Here is a tiny trained network, its code and every weight. The questions are about switching its units off for an input and a target symbol, where a switched-off unit gives its printed mean instead of its output.

import numpy as np


def w(rows, s, z=0):
    codes = np.array(rows[::2]) - 128.0
    scale = np.full(codes.shape[1], s)
    scale[-1] = z or s
    return codes * scale


def norm(h):
    return h / np.sqrt((h * h).mean(-1, keepdims=True) + 1e-5)


def f(y):
    return np.maximum(y, 0)


def softmax(a):
    e = np.exp(a - a.max(-1, keepdims=True))
    return e / e.sum(-1, keepdims=True)


def log_softmax(a):
    a = a - a.max(-1, keepdims=True)
    return a - np.log(np.exp(a).sum(-1, keepdims=True))


def net(x, mask):
    ids = ['αδζηθλμστφω'.index(c) for c in x.split()]
    T = len(ids)
    res = E[ids] + P[:T]
    q, k, v = (norm(res) @ M[0].T for M in (Q, K, V))
    z = softmax(np.where(np.tri(T) > 0, q @ k.T / 4**0.5, -1e9)) @ v
    res = res + np.where(mask[0], z, O[0][:, -1]) @ O[0][:, :-1]
    y = f(norm(res) @ A[0][:, :-1].T + A[0][:, -1])
    res = res + np.where(mask[1:13], y, B[0][:, -1]) @ B[0][:, :-1]
    return log_softmax(norm(res)[-1] @ U[:, :-1].T + U[:, -1])


Q, K, V, O, A, B = {}, {}, {}, {}, {}, {}
E = w([
[117,144,117],'α',
[159,100,61],'δ',
[122,135,116],'ζ',
[100,131,135],'η',
[90,125,147],'θ',
[182,158,226],'λ',
[188,174,210],'μ',
[250,55,141],'σ',
[76,186,93],'τ',
[173,92,141],'φ',
[120,222,182],'ω',
],0.017)
P = w([
[85,104,112],'0',
[220,162,3],'1',
[105,107,205],'2',
[150,203,131],'3',
[108,75,185],'4',
[150,183,131],'5',
[102,73,172],'6',
[144,187,147],'7',
[103,71,170],'8',
[140,184,150],'9',
[104,70,163],'10',
[134,184,151],'11',
[98,71,167],'12',
[131,184,156],'13',
],0.014)
Q[0] = w([
[217,78,253],'h1',
[154,68,36],'h1',
[148,205,86],'h1',
[30,90,77],'h1',
],0.0063)
K[0] = w([
[253,140,173],'h1',
[91,43,45],'h1',
[60,147,22],'h1',
[101,104,213],'h1',
],0.0067)
V[0] = w([
[224,102,200],'h1',
[172,6,124],'h1',
[131,143,90],'h1',
[83,14,165],'h1',
],0.011)
O[0] = w([
[215,163,253,215],'h1',
[215,22,78,3],'h1',
[126,101,70,71],'h1',
[136,83,137,105],'h1',
],0.013,0.0027)
A[0] = w([
[196,239,79,29],'n1',
[143,215,100,120],'n2',
[197,249,34,162],'n3',
[179,115,91,84],'n4',
[100,94,146,166],'n5',
[96,102,82,2],'n6',
[235,216,37,161],'n7',
[124,121,81,29],'n8',
[140,92,155,177],'n9',
[117,116,82,30],'n10',
[119,80,127,36],'n11',
[106,88,95,107],'n12',
],0.016,0.0069)
B[0] = w([
[223,234,11,179],'n1',
[58,84,138,237],'n2',
[252,141,205,254],'n3',
[102,159,170,148],'n4',
[132,117,68,200],'n5',
[237,122,177,138],'n6',
[39,188,62,208],'n7',
[199,174,153,136],'n8',
[115,78,185,225],'n9',
[199,152,172,137],'n10',
[45,115,145,131],'n11',
[107,158,170,149],'n12',
],0.031,0.0055)
U = w([
[167,217,81,250],'α',
[165,160,175,254],'δ',
[124,176,216,8],'ζ',
[16,193,210,4],'η',
[253,42,149,34],'θ',
[58,139,106,170],'λ',
[74,61,92,243],'μ',
[144,94,49,212],'σ',
[167,118,104,22],'τ',
[142,125,103,25],'φ',
[196,63,138,115],'ω',
],0.015,0.005)

Each question gives the input, a string of symbols that net reads in full, and the target symbol t.
The units are the heads (4 rows each of Q, K, V and O) and the neurons (one row each of A and B). Each row of codes is followed by its name. A weight is (code - 128) times the scale printed after its matrix; where a second scale follows, it is the last column's (O, A, B and U).
mask holds one flag per unit, heads first, then neurons. A switched-off unit (its flag False) gives its mean, the last column of its rows in O or B, instead of its output. The means were averaged over made-up inputs and are rounded, as every weight is.
A unit's drop is (log p(t) with every unit on - log p(t) with that unit switched off) / (log p(t) with every unit on - log p(t) with every unit switched off).
The circuit of an input: a set's keep is (log p(t) with only the set's units on - log p(t) with every unit switched off) / (log p(t) with every unit on - log p(t) with every unit switched off). Starting from the 12 units with the biggest drops (on a tie, the unit counted first), units are removed one at a time, each time the one whose removal leaves the highest keep (on an exact tie, the one counted first), for as long as the keep stays at least 0.8.
units of the circuit, in order: the units of the circuit, biggest drop first
most important unit: the unit with the biggest drop
top k neurons: the k neurons with the biggest drops, biggest first
drop of u: that unit's drop, to one decimal
input η τ α, target μ: units of the circuit, in order -> (n3 h1 n5)
input σ θ ζ, target θ: units of the circuit, in order -> (h1)
input θ λ ω η ζ, target η: top 3 neurons -> (n3 n1 n6)
input δ η θ θ δ θ τ α α θ η θ θ, target μ: units of the circuit, in order -> (n3 n5)
input θ θ σ η η α τ θ φ θ δ θ η, target μ: units of the circuit, in order -> (n3 n5)
input φ φ λ ζ θ τ η σ, target α: top 2 neurons -> (n7 n2)
input α η θ θ ζ, target μ: top 3 neurons -> (n3 n5 n1)
input ω θ μ, target η: top 2 neurons -> (n3 n1)
input θ θ φ α θ λ, target α: top 3 neurons -> (n1 n7 n9)
input φ λ θ η η θ θ μ, target α: top 3 neurons -> (n1 n7 n9)
input σ θ η, target θ: top 2 neurons -> (n7 n2)
input θ η η θ ω α η λ α θ η σ, target α: top 2 neurons -> (n7 n1)
input θ θ θ λ θ η φ φ λ σ ζ θ, target η: top 2 neurons -> (n3 n9)
input η θ η η θ θ η η θ θ, target η: most important unit -> n2
input σ η α, target θ: drop of n7 -> 0.3
input θ η α θ τ, target λ: drop of h1 -> 0.1
input θ θ θ θ η θ α, target μ: drop of n3 -> 0.8
input θ η η μ, target α: drop of n1 -> 0.7
